Below are the code and all the weights of a small trained network. Each question names an input and a class and asks about switching units off, where a switched-off unit gives its printed mean instead of its output.

import numpy as np


def w(rows, s, z=0):
    codes = np.array(rows[::2]) - 128.0
    scale = np.full(codes.shape[1], s)
    scale[-1] = z or s
    return codes * scale


def norm(h):
    return h / np.sqrt((h * h).mean(-1, keepdims=True) + 1e-5)


def f(y):
    return y / 2 * (1 + np.tanh(0.7978845608 * (y + 0.044715 * y**3)))


def log_softmax(a):
    a = a - a.max(-1, keepdims=True)
    return a - np.log(np.exp(a).sum(-1, keepdims=True))


def net(x, mask):
    res = np.array(x, float).reshape(1, 7) / 4 @ E
    u = 0
    for l in range(3):
        y = f(norm(res) @ A[l][:, :-1].T + A[l][:, -1])
        res = res + np.where(mask[u : u + 11], y, B[l][:, -1]) @ B[l][:, :-1]
        u += 11
    return log_softmax(norm(res)[-1] @ U[:, :-1].T + U[:, -1])


A, B = {}, {}
E = w([
[129,128,128,128,128],'x0',
[133,130,127,128,128],'x1',
[114,131,218,69,224],'x2',
[123,127,127,127,129],'x3',
[79,207,88,246,187],'x4',
[130,130,127,126,128],'x5',
[95,240,170,91,2],'x6',
],0.0054)
A[0] = w([
[156,158,25,47,94,30],'0.n0',
[99,171,190,183,127,83],'0.n1',
[144,13,128,225,111,131],'0.n2',
[155,80,2,136,158,91],'0.n3',
[57,119,110,140,89,147],'0.n4',
[150,42,96,71,41,141],'0.n5',
[85,182,122,196,152,195],'0.n6',
[126,123,116,211,113,98],'0.n7',
[114,111,168,135,180,100],'0.n8',
[123,179,231,141,169,151],'0.n9',
[131,251,207,121,50,255],'0.n10',
],0.0099,0.0046)
B[0] = w([
[132,83,80,128,123,135],'0.n0',
[87,161,2,128,158,145],'0.n1',
[131,188,106,80,122,166],'0.n2',
[127,239,99,103,94,164],'0.n3',
[186,90,106,139,127,146],'0.n4',
[145,132,77,83,167,182],'0.n5',
[166,151,119,185,192,186],'0.n6',
[148,125,173,148,140,148],'0.n7',
[185,123,162,189,159,142],'0.n8',
[102,136,63,71,228,169],'0.n9',
[32,73,113,117,87,248],'0.n10',
],0.0074,0.011)
A[1] = w([
[30,143,177,77,93,8],'1.n0',
[206,84,220,33,33,1],'1.n1',
[210,161,143,59,102,195],'1.n2',
[22,140,28,135,136,94],'1.n3',
[52,140,132,218,69,28],'1.n4',
[174,157,175,122,225,163],'1.n5',
[255,138,97,225,206,63],'1.n6',
[163,145,117,57,218,185],'1.n7',
[78,23,98,166,31,118],'1.n8',
[142,180,102,93,123,107],'1.n9',
[106,91,175,82,174,47],'1.n10',
],0.0086,0.0027)
B[1] = w([
[111,195,124,31,181,163],'1.n0',
[169,218,115,209,139,158],'1.n1',
[85,55,112,115,122,165],'1.n2',
[140,71,152,170,103,255],'1.n3',
[79,168,126,226,200,165],'1.n4',
[145,55,154,141,88,194],'1.n5',
[171,218,195,73,66,201],'1.n6',
[61,82,118,146,115,226],'1.n7',
[254,84,172,151,34,207],'1.n8',
[24,103,70,185,147,149],'1.n9',
[79,145,132,173,37,151],'1.n10',
],0.0063,0.0065)
A[2] = w([
[165,38,130,135,178,143],'2.n0',
[148,135,212,93,117,67],'2.n1',
[88,72,155,112,84,100],'2.n2',
[92,198,121,152,213,253],'2.n3',
[155,196,91,232,111,107],'2.n4',
[100,60,135,126,143,126],'2.n5',
[131,166,198,152,202,74],'2.n6',
[55,173,129,152,46,88],'2.n7',
[151,148,77,69,140,139],'2.n8',
[124,114,168,251,106,49],'2.n9',
[116,130,96,81,99,129],'2.n10',
],0.011,0.0054)
B[2] = w([
[167,220,135,148,105,178],'2.n0',
[119,122,118,146,211,131],'2.n1',
[171,147,179,115,155,195],'2.n2',
[185,112,85,97,71,254],'2.n3',
[98,129,219,130,83,224],'2.n4',
[174,148,166,177,148,184],'2.n5',
[123,131,33,29,197,153],'2.n6',
[187,170,109,151,197,180],'2.n7',
[49,153,136,228,173,160],'2.n8',
[2,87,207,128,200,168],'2.n9',
[118,74,119,139,175,174],'2.n10',
],0.009,0.0068)
U = w([
[52,107,10,158,175,252],'0',
[213,33,121,128,8,128],'1',
[162,238,138,158,21,120],'2',
[32,110,224,235,92,69],'3',
[212,108,255,168,181,103],'4',
[45,46,206,55,155,89],'5',
[201,176,73,43,192,53],'6',
],0.024,0.0044)

Each question gives the input, the list of numbers given to net, and the class t.
The units are the neurons (one row each of A and B). Each row of codes is followed by its name. A weight is (code - 128) times the scale printed after its matrix; where a second scale follows, it is the last column's (A, B and U).
mask holds one flag per neuron, layer by layer. A switched-off neuron (its flag False) gives its mean, the last column of its row in B, instead of its output. The means were averaged over made-up inputs and are rounded, as every weight is.
A unit's drop is (log p(t) with every unit on - log p(t) with that unit switched off) / (log p(t) with every unit on - log p(t) with every unit switched off).
The circuit of an input: a set's keep is (log p(t) with only the set's units on - log p(t) with every unit switched off) / (log p(t) with every unit on - log p(t) with every unit switched off). Starting from the 12 units with the biggest drops (on a tie, the unit counted first), units are removed one at a time, each time the one whose removal leaves the highest keep (on an exact tie, the one counted first), for as long as the keep stays at least 0.8.
circuit, biggest first: the units of the circuit, biggest drop first
unit that matters most: the unit with the biggest drop
k most important neurons: the k neurons with the biggest drops, biggest first
top k neurons in layer l: the k neurons of layer l with the biggest drops, biggest first
input [-8,6,1,-5,-6,7,3], class 5: circuit, biggest first -> [2.n3]
input [-4,-1,4,-8,-2,6,0], class 4: 3 most important neurons -> [2.n5, 0.n10, 0.n8]
input [2,7,1,-2,2,-7,-7], class 6: circuit, biggest first -> [0.n10, 2.n6, 1.n6]
input [-7,3,-1,0,5,-2,-2], class 2: 2 most important neurons -> [0.n10, 2.n4]
input [-4,4,1,5,3,-1,-5], class 6: circuit, biggest first -> [0.n10, 2.n6]
input [-4,8,-3,-2,-6,3,0], class 0: circuit, biggest first -> [0.n5, 2.n8]
input [2,0,8,-2,3,2,-5], class 6: circuit, biggest first -> [2.n6, 0.n10]
input [-3,4,-2,7,0,-3,4], class 1: circuit, biggest first -> [1.n8, 0.n10]
input [2,-4,-1,-4,8,-4,-7], class 2: 2 most important neurons -> [2.n4, 0.n3]
input [8,8,-4,-6,8,0,1], class 3: top 3 neurons in layer 2 -> [2.n9, 2.n4, 2.n0]
input [-4,5,8,7,1,4,-6], class 6: 3 most important neurons -> [0.n10, 2.n6, 1.n3]
input [3,-5,-4,3,1,-7,-7], class 2: 2 most important neurons -> [0.n10, 0.n9]
input [4,-2,3,-6,7,-5,0], class 6: top 2 neurons in layer 2 -> [2.n6, 2.n3]
input [-2,4,2,7,-6,1,-4], class 4: unit that matters most -> 2.n3
input [-6,7,2,-1,1,2,-8], class 6: 2 most important neurons -> [0.n10, 1.n6]
input [-8,-6,6,5,1,7,-1], class 6: 2 most important neurons -> [0.n10, 0.n9]
input [6,3,-2,4,-6,-2,-1], class 0: 2 most important neurons -> [0.n5, 0.n10]
input [-5,-4,-2,-6,-7,0,-1], class 0: 2 most important neurons -> [0.n5, 0.n10]
input [-6,-8,2,-8,8,-1,-6], class 6: 2 most important neurons -> [2.n6, 0.n10]
input [-6,-4,4,2,8,4,-8], class 6: unit that matters most -> 2.n6
input [-5,5,1,2,-6,-8,-2], class 4: top 3 neurons in layer 2 -> [2.n3, 2.n5, 2.n0]
input [3,6,3,-3,0,8,8], class 5: top 2 neurons in layer 0 -> [0.n10, 0.n3]
input [-6,-7,2,3,-1,-6,8], class 5: 2 most important neurons -> [0.n10, 1.n0]
